Below are the code and all the weights of a small trained network. Each question names an input and a class and asks about switching units off, where a switched-off unit gives its printed mean instead of its output.

import numpy as np


def w(rows, s, z=0):
    codes = np.array(rows[::2]) - 128.0
    scale = np.full(codes.shape[1], s)
    scale[-1] = z or s
    return codes * scale


def norm(h):
    return h / np.sqrt((h * h).mean(-1, keepdims=True) + 1e-5)


def f(y):
    return np.maximum(y, 0)


def log_softmax(a):
    a = a - a.max(-1, keepdims=True)
    return a - np.log(np.exp(a).sum(-1, keepdims=True))


def net(x, mask):
    res = np.array(x, float).reshape(1, 3) / 4 @ E
    u = 0
    for l in range(4):
        y = f(norm(res) @ A[l][:, :-1].T + A[l][:, -1])
        res = res + np.where(mask[u : u + 3], y, B[l][:, -1]) @ B[l][:, :-1]
        u += 3
    return log_softmax(norm(res)[-1] @ U[:, :-1].T + U[:, -1])


A, B = {}, {}
E = w([
[189,182,176,151],'x0',
[85,132,236,114],'x1',
[197,3,200,96],'x2',
],0.0036)
A[0] = w([
[75,210,132,172,1],'L0N0',
[157,133,32,160,139],'L0N1',
[247,253,184,186,35],'L0N2',
],0.0053,0.0022)
B[0] = w([
[146,125,143,249,194],'L0N0',
[205,151,170,1,235],'L0N1',
[32,105,66,34,254],'L0N2',
],0.0066,0.0028)
A[1] = w([
[97,95,239,201,33],'L1N0',
[2,132,152,139,251],'L1N1',
[64,93,74,110,42],'L1N2',
],0.0067,0.002)
B[1] = w([
[218,111,177,62,190],'L1N0',
[228,174,162,49,254],'L1N1',
[3,187,149,89,159],'L1N2',
],0.0055,0.0046)
A[2] = w([
[84,200,104,253,251],'L2N0',
[125,13,147,169,63],'L2N1',
[81,245,91,111,142],'L2N2',
],0.0054,0.0027)
B[2] = w([
[195,2,186,150,167],'L2N0',
[166,116,165,181,153],'L2N1',
[125,9,174,187,255],'L2N2',
],0.0073,0.0033)
A[3] = w([
[147,14,184,15,249],'L3N0',
[182,58,2,85,160],'L3N1',
[154,189,132,204,3],'L3N2',
],0.0058,0.0014)
B[3] = w([
[78,177,59,196,249],'L3N0',
[131,144,253,97,175],'L3N1',
[154,143,134,161,128],'L3N2',
],0.0066,0.011)
U = w([
[179,50,159,223,170],'0',
[181,169,188,12,184],'1',
[19,189,106,106,151],'2',
[133,194,90,139,93],'3',
[144,70,43,86,1],'4',
],0.011,0.0065)

Each question gives the input, the list of numbers given to net, and the class t.
The units are the neurons (one row each of A and B). Each row of codes is followed by its name. A weight is (code - 128) times the scale printed after its matrix; where a second scale follows, it is the last column's (A, B and U).
mask holds one flag per neuron, layer by layer. A switched-off neuron (its flag False) gives its mean, the last column of its row in B, instead of its output. The means were averaged over made-up inputs and are rounded, as every weight is.
A unit's drop is (log p(t) with every unit on - log p(t) with that unit switched off) / (log p(t) with every unit on - log p(t) with every unit switched off).
The circuit of an input: a set's keep is (log p(t) with only the set's units on - log p(t) with every unit switched off) / (log p(t) with every unit on - log p(t) with every unit switched off). Starting from all 12 units, units are removed one at a time, each time the one whose removal leaves the highest keep (on an exact tie, the one counted first), for as long as the keep stays at least 0.8.
circuit, biggest first: the units of the circuit, biggest drop first
unit that matters most: the unit with the biggest drop
top k neurons: the k neurons with the biggest drops, biggest first
top k neurons in layer l: the k neurons of layer l with the biggest drops, biggest first
drop when u is switched off: that unit's drop, to one decimal
input [6,4,2], class 2: unit that matters most -> L0N2
input [-4,2,-7], class 0: top 2 neurons -> (L0N0 L0N2)
input [4,5,-5], class 0: top 3 neurons -> (L0N0 L2N2 L0N1)
input [-7,-3,6], class 2: top 4 neurons -> (L0N0 L2N2 L1N2 L3N0)
input [-2,-3,3], class 3: top 2 neurons in layer 1 -> (L1N1 L1N2)
input [-3,-7,6], class 1: top 3 neurons -> (L2N2 L3N1 L0N1)
input [7,2,-8], class 0: circuit, biggest first -> (L2N2 L2N0)
input [3,5,-6], class 0: circuit, biggest first -> (L0N0 L2N0)
input [8,-5,-4], class 2: circuit, biggest first -> (L0N2 L2N2)
input [-7,2,6], class 2: circuit, biggest first -> (L3N0 L2N2)
input [6,7,-7], class 0: top 3 neurons -> (L0N0 L2N2 L2N0)
input [-6,8,-2], class 1: top 2 neurons -> (L1N1 L0N2)
input [6,-6,-5], class 1: top 4 neurons -> (L0N1 L3N1 L0N2 L1N2)
input [-5,7,-2], class 1: top 3 neurons -> (L1N1 L0N2 L1N0)
input [7,-7,6], class 1: top 2 neurons -> (L2N2 L3N1)
input [3,-6,0], class 1: unit that matters most -> L0N1
input [6,-8,-6], class 1: top 4 neurons -> (L0N1 L3N1 L0N2 L3N0)
input [0,0,2], class 3: circuit, biggest first -> (L2N2 L0N2 L3N1)
input [4,-4,-6], class 0: top 2 neurons -> (L2N2 L0N0)
input [4,3,2], class 2: unit that matters most -> L0N2
input [-8,-2,7], class 2: circuit, biggest first -> (L1N2 L3N0)
input [4,-6,-1], class 1: top 3 neurons -> (L0N1 L3N1 L1N2)
input [-7,5,3], class 2: top 2 neurons -> (L3N0 L3N1)
input [-1,5,-3], class 1: top 2 neurons in layer 1 -> (L1N0 L1N1)
input [6,-8,5], class 1: drop when L3N1 is switched off -> 0.6
input [5,-1,2], class 2: drop when L3N1 is switched off -> 0.0
